Below is a small trained network, with its code and all its weights. Each question gives an input and a target symbol and asks what happens when units are switched off, that is, made to give their printed mean instead of their output.

import numpy as np


def w(rows, s, z=0):
    codes = np.array(rows[::2]) - 128.0
    scale = np.full(codes.shape[1], s)
    scale[-1] = z or s
    return codes * scale


def norm(h):
    return h / np.sqrt((h * h).mean(-1, keepdims=True) + 1e-5)


def f(y):
    return y / 2 * (1 + np.tanh(0.7978845608 * (y + 0.044715 * y**3)))


def softmax(a):
    e = np.exp(a - a.max(-1, keepdims=True))
    return e / e.sum(-1, keepdims=True)


def log_softmax(a):
    a = a - a.max(-1, keepdims=True)
    return a - np.log(np.exp(a).sum(-1, keepdims=True))


def net(x, mask):
    ids = ['ΔΞΠΣγεζθ'.index(c) for c in x.split()]
    T = len(ids)
    res = E[ids] + P[:T]
    q, k, v = (norm(res) @ M[0].T for M in (Q, K, V))
    z = softmax(np.where(np.tri(T) > 0, q @ k.T / 2**0.5, -1e9)) @ v
    res = res + np.where(mask[0], z, O[0][:, -1]) @ O[0][:, :-1]
    y = f(norm(res) @ A[0][:, :-1].T + A[0][:, -1])
    res = res + np.where(mask[1:25], y, B[0][:, -1]) @ B[0][:, :-1]
    return log_softmax(norm(res)[-1] @ U[:, :-1].T + U[:, -1])


Q, K, V, O, A, B = {}, {}, {}, {}, {}, {}
E = w([
[25,109,157],'Δ',
[52,119,156],'Ξ',
[245,52,85],'Π',
[99,80,181],'Σ',
[52,118,156],'γ',
[113,200,128],'ε',
[23,113,168],'ζ',
[98,80,178],'θ',
],0.013)
P = w([
[79,129,140],'0',
[89,136,137],'1',
[111,103,124],'2',
[97,146,139],'3',
[122,91,120],'4',
[108,157,140],'5',
[138,80,103],'6',
[117,169,147],'7',
[125,65,82],'8',
[130,183,163],'9',
[96,50,49],'10',
[158,206,199],'11',
[82,15,3],'12',
],0.015)
Q[0] = w([
[72,23,155],'H1',
[142,248,116],'H1',
],0.014)
K[0] = w([
[187,183,194],'H1',
[36,69,2],'H1',
],0.0081)
V[0] = w([
[202,215,182],'H1',
[158,87,255],'H1',
],0.0092)
O[0] = w([
[172,212,172,4],'H1',
[160,84,247,205],'H1',
],0.012,0.0036)
A[0] = w([
[86,144,172,115],'N1',
[136,107,166,120],'N2',
[112,122,165,100],'N3',
[117,120,113,96],'N4',
[123,110,121,60],'N5',
[115,130,90,99],'N6',
[119,138,151,95],'N7',
[113,132,125,40],'N8',
[98,198,131,163],'N9',
[154,146,140,126],'N10',
[114,163,192,42],'N11',
[98,253,127,168],'N12',
[153,163,162,17],'N13',
[136,118,135,93],'N14',
[117,144,123,1],'N15',
[113,82,111,65],'N16',
[98,127,103,92],'N17',
[128,158,145,91],'N18',
[160,149,92,37],'N19',
[182,113,112,86],'N20',
[159,146,91,68],'N21',
[115,169,199,60],'N22',
[99,193,136,130],'N23',
[164,140,141,67],'N24',
],0.03,0.0048)
B[0] = w([
[155,156,154,255],'N1',
[121,156,141,185],'N2',
[152,140,86,199],'N3',
[157,119,112,147],'N4',
[135,132,112,144],'N5',
[156,94,121,141],'N6',
[161,127,127,139],'N7',
[137,123,128,127],'N8',
[52,115,86,159],'N9',
[107,118,159,117],'N10',
[125,105,179,159],'N11',
[96,252,147,157],'N12',
[127,120,98,122],'N13',
[108,143,124,129],'N14',
[116,125,128,116],'N15',
[143,134,111,240],'N16',
[171,110,131,181],'N17',
[105,110,145,119],'N18',
[65,148,87,127],'N19',
[110,170,158,159],'N20',
[107,121,93,129],'N21',
[119,93,180,164],'N22',
[70,112,90,154],'N23',
[118,87,172,123],'N24',
],0.016,0.0096)
U = w([
[116,40,107,203],'Δ',
[161,129,144,32],'Ξ',
[250,238,120,105],'Π',
[169,154,254,170],'Σ',
[169,129,136,54],'γ',
[97,226,111,252],'ε',
[130,110,149,45],'ζ',
[165,148,223,116],'θ',
],0.0094,0.0037)

Each question gives the input, a string of symbols that net reads in full, and the target symbol t.
The units are the heads (2 rows each of Q, K, V and O) and the neurons (one row each of A and B). Each row of codes is followed by its name. A weight is (code - 128) times the scale printed after its matrix; where a second scale follows, it is the last column's (O, A, B and U).
mask holds one flag per unit, heads first, then neurons. A switched-off unit (its flag False) gives its mean, the last column of its rows in O or B, instead of its output. The means were averaged over made-up inputs and are rounded, as every weight is.
A unit's drop is (log p(t) with every unit on - log p(t) with that unit switched off) / (log p(t) with every unit on - log p(t) with every unit switched off).
The circuit of an input: a set's keep is (log p(t) with only the set's units on - log p(t) with every unit switched off) / (log p(t) with every unit on - log p(t) with every unit switched off). Starting from the 12 units with the biggest drops (on a tie, the unit counted first), units are removed one at a time, each time the one whose removal leaves the highest keep (on an exact tie, the one counted first), for as long as the keep stays at least 0.8.
units of the circuit, in order: the units of the circuit, biggest drop first
unit that matters most: the unit with the biggest drop
k most important neurons: the k neurons with the biggest drops, biggest first
drop when u is switched off: that unit's drop, to one decimal
input Δ Δ Δ Δ ζ Σ Ξ Δ Δ Π Δ, target Π: unit that matters most : H1
input Δ ζ Π Δ ζ Δ, target Δ: 3 most important neurons : (N12, N20, N2)
input Δ γ Π Δ γ Σ Σ θ Δ Ξ ζ, target Σ: 2 most important neurons : (N9, N23)
input Σ ζ Δ Δ θ, target Δ: units of the circuit, in order : (N1, N22)
input γ Π Δ Δ θ, target Δ: 2 most important neurons : (N1, N12)
input Σ ζ Δ Π Δ Σ Δ Π, target Σ: 3 most important neurons : (N20, N3, N12)
input ζ Δ Π Π ζ, target Π: 2 most important neurons : (N22, N11)
input Π Δ γ, target Δ: 3 most important neurons : (N12, N20, N1)
input Δ γ Δ Δ Σ Δ γ γ Δ Δ ε Π, target ε: 3 most important neurons : (N20, N19, N1)
input Σ Δ Δ Δ Δ Π θ, target Π: 2 most important neurons : (N9, N2)
input Π Δ Ξ θ Π Δ Π ε Δ Π Π ε, target ε: 2 most important neurons : (N12, N9)
input Δ Π Δ Δ Δ ε Π, target ε: 3 most important neurons : (N20, N19, N17)
input θ Δ ε Π ε Σ Δ ε Σ, target ε: 2 most important neurons : (N17, N1)
input Δ Δ Δ Δ γ Σ ζ Σ θ, target Σ: units of the circuit, in order : (H1)
input γ ε ζ Δ Δ Δ ε Δ ε ζ Π Π Π, target Π: 4 most important neurons : (N20, N22, N11, N9)
input Π ε Ξ, target ε: 2 most important neurons : (N12, N9)
input Δ Σ Π Ξ Δ Δ Π Π Δ Δ Σ Π γ, target Π: drop when H1 is switched off : 0.8
input Δ Π Σ, target Π: drop when N23 is switched off : 0.5
input Σ ε Δ θ Δ Δ Δ ε Δ θ θ Σ Σ, target Σ: drop when N2 is switched off : 0.1
input Π Δ Σ Δ Δ Π ζ, target Π: unit that matters most : H1
